Below are the code and all the weights of a small trained network. Each question names an input and a class and asks about switching units off, where a switched-off unit gives its printed mean instead of its output.

import numpy as np


def w(rows, s, z=0):
    codes = np.array(rows[::2]) - 128.0
    scale = np.full(codes.shape[1], s)
    scale[-1] = z or s
    return codes * scale


def norm(h):
    return h / np.sqrt((h * h).mean(-1, keepdims=True) + 1e-5)


def f(y):
    return y / 2 * (1 + np.tanh(0.7978845608 * (y + 0.044715 * y**3)))


def log_softmax(a):
    a = a - a.max(-1, keepdims=True)
    return a - np.log(np.exp(a).sum(-1, keepdims=True))


def net(x, mask):
    res = np.array(x, float).reshape(1, 2) / 4 @ E
    u = 0
    for l in range(4):
        y = f(norm(res) @ A[l][:, :-1].T + A[l][:, -1])
        res = res + np.where(mask[u : u + 7], y, B[l][:, -1]) @ B[l][:, :-1]
        u += 7
    return log_softmax(norm(res)[-1] @ U[:, :-1].T + U[:, -1])


A, B = {}, {}
E = w([
[88,16,170,147],'x0',
[53,1,78,61],'x1',
],0.0071)
A[0] = w([
[219,145,33,172,94],'L0N0',
[113,163,170,249,5],'L0N1',
[152,162,47,218,213],'L0N2',
[163,151,175,193,113],'L0N3',
[118,203,82,94,99],'L0N4',
[123,137,134,108,50],'L0N5',
[137,38,1,124,230],'L0N6',
],0.0086,0.0021)
B[0] = w([
[224,77,93,142,178],'L0N0',
[106,90,142,140,196],'L0N1',
[145,105,90,76,196],'L0N2',
[69,94,86,145,201],'L0N3',
[254,157,169,168,191],'L0N4',
[134,118,135,155,115],'L0N5',
[82,157,171,67,254],'L0N6',
],0.0072,0.0049)
A[1] = w([
[150,175,76,251,141],'L1N0',
[120,48,198,148,114],'L1N1',
[85,120,172,214,9],'L1N2',
[167,35,134,146,254],'L1N3',
[112,104,127,94,156],'L1N4',
[99,173,155,197,47],'L1N5',
[90,171,114,93,43],'L1N6',
],0.011,0.0017)
B[1] = w([
[95,117,52,113,254],'L1N0',
[124,187,144,141,221],'L1N1',
[114,95,84,253,181],'L1N2',
[162,223,62,114,192],'L1N3',
[205,215,61,224,165],'L1N4',
[25,121,158,114,149],'L1N5',
[169,60,111,231,137],'L1N6',
],0.0047,0.0054)
A[2] = w([
[172,83,234,253,231],'L2N0',
[214,148,116,254,121],'L2N1',
[170,163,195,56,25],'L2N2',
[146,84,74,78,152],'L2N3',
[116,130,218,147,255],'L2N4',
[205,242,49,72,112],'L2N5',
[43,211,138,19,179],'L2N6',
],0.0065,0.0017)
B[2] = w([
[142,135,3,155,162],'L2N0',
[154,121,91,55,210],'L2N1',
[63,186,147,99,133],'L2N2',
[137,179,219,187,151],'L2N3',
[30,157,72,119,146],'L2N4',
[170,164,203,194,253],'L2N5',
[155,42,153,198,196],'L2N6',
],0.0063,0.0052)
A[3] = w([
[56,93,115,65,153],'L3N0',
[78,84,139,93,108],'L3N1',
[194,145,141,202,3],'L3N2',
[39,101,120,136,133],'L3N3',
[192,151,238,12,158],'L3N4',
[71,147,37,125,89],'L3N5',
[159,192,203,128,125],'L3N6',
],0.011,0.0035)
B[3] = w([
[186,136,254,173,222],'L3N0',
[172,87,199,202,192],'L3N1',
[160,166,140,103,194],'L3N2',
[190,155,139,122,253],'L3N3',
[44,85,97,176,235],'L3N4',
[107,111,104,137,203],'L3N5',
[55,135,144,32,218],'L3N6',
],0.0092,0.0052)
U = w([
[131,79,56,98,2],'0',
[82,132,6,193,172],'1',
[165,200,94,105,242],'2',
[125,90,88,106,6],'3',
[75,71,107,128,41],'4',
[155,98,199,164,200],'5',
[24,148,129,93,131],'6',
[120,94,94,106,8],'7',
],0.018,0.0067)

Each question gives the input, the list of numbers given to net, and the class t.
The units are the neurons (one row each of A and B). Each row of codes is followed by its name. A weight is (code - 128) times the scale printed after its matrix; where a second scale follows, it is the last column's (A, B and U).
mask holds one flag per neuron, layer by layer. A switched-off neuron (its flag False) gives its mean, the last column of its row in B, instead of its output. The means were averaged over made-up inputs and are rounded, as every weight is.
A unit's drop is (log p(t) with every unit on - log p(t) with that unit switched off) / (log p(t) with every unit on - log p(t) with every unit switched off).
most important unit: the unit with the biggest drop
top k neurons: the k neurons with the biggest drops, biggest first
k most important neurons of layer l: the k neurons of layer l with the biggest drops, biggest first
drop when u is switched off: that unit's drop, to one decimal
input [7,0], class 1: top neuron : (L2N0)
input [-6,5], class 6: 2 most important neurons of layer 3 : (L3N6 L3N4)
input [-2,1], class 6: top 2 neurons : (L3N4 L3N6)
input [-7,4], class 6: top 2 neurons : (L3N4 L3N6)
input [1,-8], class 1: 2 most important neurons of layer 0 : (L0N1 L0N3)
input [-7,8], class 4: top 2 neurons : (L0N6 L0N3)
input [-6,6], class 6: top 2 neurons : (L3N6 L1N4)
input [-8,6], class 6: top 2 neurons : (L3N4 L3N6)
input [-8,4], class 6: 4 most important neurons of layer 3 : (L3N6 L3N4 L3N3 L3N0)
input [0,-2], class 2: top 2 neurons : (L0N2 L0N6)
input [5,0], class 1: top 3 neurons : (L2N0 L0N2 L1N0)
input [-8,5], class 6: 2 most important neurons of layer 3 : (L3N4 L3N6)
input [-6,4], class 6: 2 most important neurons of layer 3 : (L3N4 L3N6)
input [-5,7], class 5: most important unit : L0N6
input [8,-1], class 1: drop when L2N0 is switched off : 0.4
